Below are the code and all the weights of a small trained network. Each question names an input and a class and asks about switching units off, where a switched-off unit gives its printed mean instead of its output.

import numpy as np


def w(rows, s, z=0):
    codes = np.array(rows[::2]) - 128.0
    scale = np.full(codes.shape[1], s)
    scale[-1] = z or s
    return codes * scale


def norm(h):
    return h / np.sqrt((h * h).mean(-1, keepdims=True) + 1e-5)


def f(y):
    return np.maximum(y, 0)


def log_softmax(a):
    a = a - a.max(-1, keepdims=True)
    return a - np.log(np.exp(a).sum(-1, keepdims=True))


def net(x, mask):
    res = np.array(x, float).reshape(1, 5) / 4 @ E
    u = 0
    for l in range(2):
        y = f(norm(res) @ A[l][:, :-1].T + A[l][:, -1])
        res = res + np.where(mask[u : u + 7], y, B[l][:, -1]) @ B[l][:, :-1]
        u += 7
    return log_softmax(norm(res)[-1] @ U[:, :-1].T + U[:, -1])


A, B = {}, {}
E = w([
[123,157,176],'x0',
[75,98,244],'x1',
[118,72,164],'x2',
[3,160,61],'x3',
[145,186,142],'x4',
],0.0037)
A[0] = w([
[79,127,227,38],'L0N0',
[48,162,7,5],'L0N1',
[87,4,1,39],'L0N2',
[112,82,225,47],'L0N3',
[175,151,164,27],'L0N4',
[217,207,105,4],'L0N5',
[19,139,4,41],'L0N6',
],0.007,0.0021)
B[0] = w([
[71,84,162,180],'L0N0',
[150,232,155,234],'L0N1',
[129,132,79,216],'L0N2',
[75,165,113,187],'L0N3',
[144,146,104,148],'L0N4',
[164,121,172,176],'L0N5',
[176,246,141,253],'L0N6',
],0.012,0.0047)
A[1] = w([
[42,103,255,161],'L1N0',
[166,120,189,121],'L1N1',
[138,80,121,51],'L1N2',
[125,53,62,4],'L1N3',
[243,149,136,117],'L1N4',
[108,28,129,122],'L1N5',
[198,174,160,123],'L1N6',
],0.0092,0.0028)
B[1] = w([
[1,75,28,254],'L1N0',
[109,103,95,169],'L1N1',
[150,230,115,132],'L1N2',
[224,135,48,135],'L1N3',
[139,38,175,237],'L1N4',
[127,173,48,156],'L1N5',
[92,86,211,237],'L1N6',
],0.0071,0.0056)
U = w([
[168,41,198,191],'0',
[5,88,105,174],'1',
[180,115,60,3],'2',
[136,247,161,197],'3',
],0.017,0.0035)

Each question gives the input, the list of numbers given to net, and the class t.
The units are the neurons (one row each of A and B). Each row of codes is followed by its name. A weight is (code - 128) times the scale printed after its matrix; where a second scale follows, it is the last column's (A, B and U).
mask holds one flag per neuron, layer by layer. A switched-off neuron (its flag False) gives its mean, the last column of its row in B, instead of its output. The means were averaged over made-up inputs and are rounded, as every weight is.
A unit's drop is (log p(t) with every unit on - log p(t) with that unit switched off) / (log p(t) with every unit on - log p(t) with every unit switched off).
The circuit of an input: a set's keep is (log p(t) with only the set's units on - log p(t) with every unit switched off) / (log p(t) with every unit on - log p(t) with every unit switched off). Starting from the 12 units with the biggest drops (on a tie, the unit counted first), units are removed one at a time, each time the one whose removal leaves the highest keep (on an exact tie, the one counted first), for as long as the keep stays at least 0.8.
units of the circuit, in order: the units of the circuit, biggest drop first
k most important neurons: the k neurons with the biggest drops, biggest first
top k neurons in layer l: the k neurons of layer l with the biggest drops, biggest first
drop of u: that unit's drop, to one decimal
input [-6,3,-1,0,-2], class 2: most important neuron -> L0N2
input [0,3,5,-8,8], class 1: units of the circuit, in order -> L0N6, L1N0, L0N3
input [-2,0,8,2,-8], class 2: units of the circuit, in order -> L0N1, L1N3, L1N0, L0N2
input [-7,1,-3,-6,-5], class 2: top 2 neurons in layer 1 -> L1N3, L1N5
input [7,-3,8,-6,-7], class 1: top 2 neurons in layer 0 -> L0N6, L0N2
input [-7,3,2,-5,7], class 0: 2 most important neurons -> L0N4, L0N0
input [-7,4,-3,-2,-5], class 2: 3 most important neurons -> L0N6, L0N1, L1N3
input [3,-1,6,-4,7], class 0: top 2 neurons in layer 0 -> L0N4, L0N5
input [5,2,-3,-6,0], class 1: top 2 neurons in layer 0 -> L0N6, L0N1
input [6,0,-4,0,-2], class 1: drop of L0N6 -> 0.9
input [-5,5,7,-7,-1], class 1: drop of L1N5 -> 0.0
input [4,5,-8,-5,2], class 1: drop of L0N6 -> 0.2
input [-8,4,-5,0,8], class 0: drop of L0N0 -> 0.3
input [5,0,1,-2,6], class 1: units of the circuit, in order -> L0N6
